Below is a small trained network, with its code and all its weights. Each question gives an input and a class and asks what happens when units are switched off, that is, made to give their printed mean instead of their output.

import numpy as np


def w(rows, s, z=0):
    codes = np.array(rows[::2]) - 128.0
    scale = np.full(codes.shape[1], s)
    scale[-1] = z or s
    return codes * scale


def norm(h):
    return h / np.sqrt((h * h).mean(-1, keepdims=True) + 1e-5)


def f(y):
    return np.maximum(y, 0)


def log_softmax(a):
    a = a - a.max(-1, keepdims=True)
    return a - np.log(np.exp(a).sum(-1, keepdims=True))


def net(x, mask):
    res = np.array(x, float).reshape(1, 2) / 4 @ E
    u = 0
    for l in range(2):
        y = f(norm(res) @ A[l][:, :-1].T + A[l][:, -1])
        res = res + np.where(mask[u : u + 9], y, B[l][:, -1]) @ B[l][:, :-1]
        u += 9
    return log_softmax(norm(res)[-1] @ U[:, :-1].T + U[:, -1])


A, B = {}, {}
E = w([
[111,119,102,5,222],'x0',
[190,223,196,37,43],'x1',
],0.0017)
A[0] = w([
[27,39,78,117,180,211],'0.n1',
[184,80,90,216,88,64],'0.n2',
[167,24,141,152,147,145],'0.n3',
[153,214,136,150,60,105],'0.n4',
[247,105,189,249,76,102],'0.n5',
[126,132,178,44,111,172],'0.n6',
[148,130,90,115,123,99],'0.n7',
[145,145,174,194,25,3],'0.n8',
[238,153,196,50,141,174],'0.n9',
],0.0019)
B[0] = w([
[162,163,76,106,17,250],'0.n1',
[158,165,172,44,116,162],'0.n2',
[136,145,100,117,102,173],'0.n3',
[131,93,69,87,123,176],'0.n4',
[5,216,121,143,124,199],'0.n5',
[90,94,85,162,94,195],'0.n6',
[114,127,127,100,95,128],'0.n7',
[122,21,104,157,192,158],'0.n8',
[106,106,39,182,107,216],'0.n9',
],0.0025,0.0023)
A[1] = w([
[130,130,156,54,252,74],'1.n1',
[193,168,211,136,68,233],'1.n2',
[131,4,111,177,241,21],'1.n3',
[130,117,62,80,144,205],'1.n4',
[120,41,109,221,162,52],'1.n5',
[30,161,48,114,113,152],'1.n6',
[185,183,193,40,109,84],'1.n7',
[164,108,153,130,164,2],'1.n8',
[112,123,168,37,249,65],'1.n9',
],0.0039,0.0013)
B[1] = w([
[62,148,188,254,96,160],'1.n1',
[96,93,125,119,212,186],'1.n2',
[145,95,90,42,110,173],'1.n3',
[98,152,163,182,122,219],'1.n4',
[95,124,149,61,177,180],'1.n5',
[186,141,136,102,115,253],'1.n6',
[126,50,56,101,164,169],'1.n7',
[184,181,161,124,91,128],'1.n8',
[72,145,161,235,92,163],'1.n9',
],0.0055,0.0037)
U = w([
[35,141,156,226,114,196],'0',
[100,40,30,5,159,205],'1',
[229,211,125,91,59,185],'2',
[199,115,191,116,188,16],'3',
[171,121,160,112,168,30],'4',
[191,118,152,120,179,27],'5',
[168,106,205,90,168,3],'6',
],0.011,0.0054)

Each question gives the input, the list of numbers given to net, and the class t.
The units are the neurons (one row each of A and B). Each row of codes is followed by its name. A weight is (code - 128) times the scale printed after its matrix; where a second scale follows, it is the last column's (A, B and U).
mask holds one flag per neuron, layer by layer. A switched-off neuron (its flag False) gives its mean, the last column of its row in B, instead of its output. The means were averaged over made-up inputs and are rounded, as every weight is.
A unit's drop is (log p(t) with every unit on - log p(t) with that unit switched off) / (log p(t) with every unit on - log p(t) with every unit switched off).
The circuit of an input: a set's keep is (log p(t) with only the set's units on - log p(t) with every unit switched off) / (log p(t) with every unit on - log p(t) with every unit switched off). Starting from the 12 units with the biggest drops (on a tie, the unit counted first), units are removed one at a time, each time the one whose removal leaves the highest keep (on an exact tie, the one counted first), for as long as the keep stays at least 0.8.
circuit, biggest first: the units of the circuit, biggest drop first
top k neurons: the k neurons with the biggest drops, biggest first
k most important neurons of layer l: the k neurons of layer l with the biggest drops, biggest first
drop when u is switched off: that unit's drop, to one decimal
input [-4,-5], class 1: circuit, biggest first => [1.n4 1.n5]
input [-4,4], class 0: top 2 neurons => [1.n3 1.n7]
input [3,5], class 1: circuit, biggest first => [1.n7]
input [-6,-8], class 1: circuit, biggest first => [1.n5 1.n3]
input [-1,-3], class 2: top 2 neurons => [0.n1 1.n2]
input [3,3], class 2: top 4 neurons => [0.n9 0.n6 1.n2 1.n4]
input [3,2], class 2: 2 most important neurons of layer 0 => [0.n9 0.n6]
input [-6,7], class 1: 3 most important neurons of layer 1 => [1.n4 1.n7 1.n2]
input [-3,-4], class 1: top 4 neurons => [1.n4 1.n1 1.n9 1.n5]
input [4,5], class 1: top 3 neurons => [1.n7 0.n9 0.n6]
input [8,-8], class 0: top 2 neurons => [1.n1 1.n9]
input [-6,5], class 0: top 2 neurons => [1.n2 1.n6]
input [-3,0], class 2: top 2 neurons => [0.n5 1.n4]
input [2,-2], class 2: most important neuron of layer 0 => [0.n1]
input [1,4], class 1: top 2 neurons => [1.n7 0.n5]
input [5,7], class 1: drop when 0.n9 is switched off => 0.1
input [1,1], class 2: drop when 1.n5 is switched off => 0.0
input [2,-1], class 2: drop when 0.n1 is switched off => 0.4
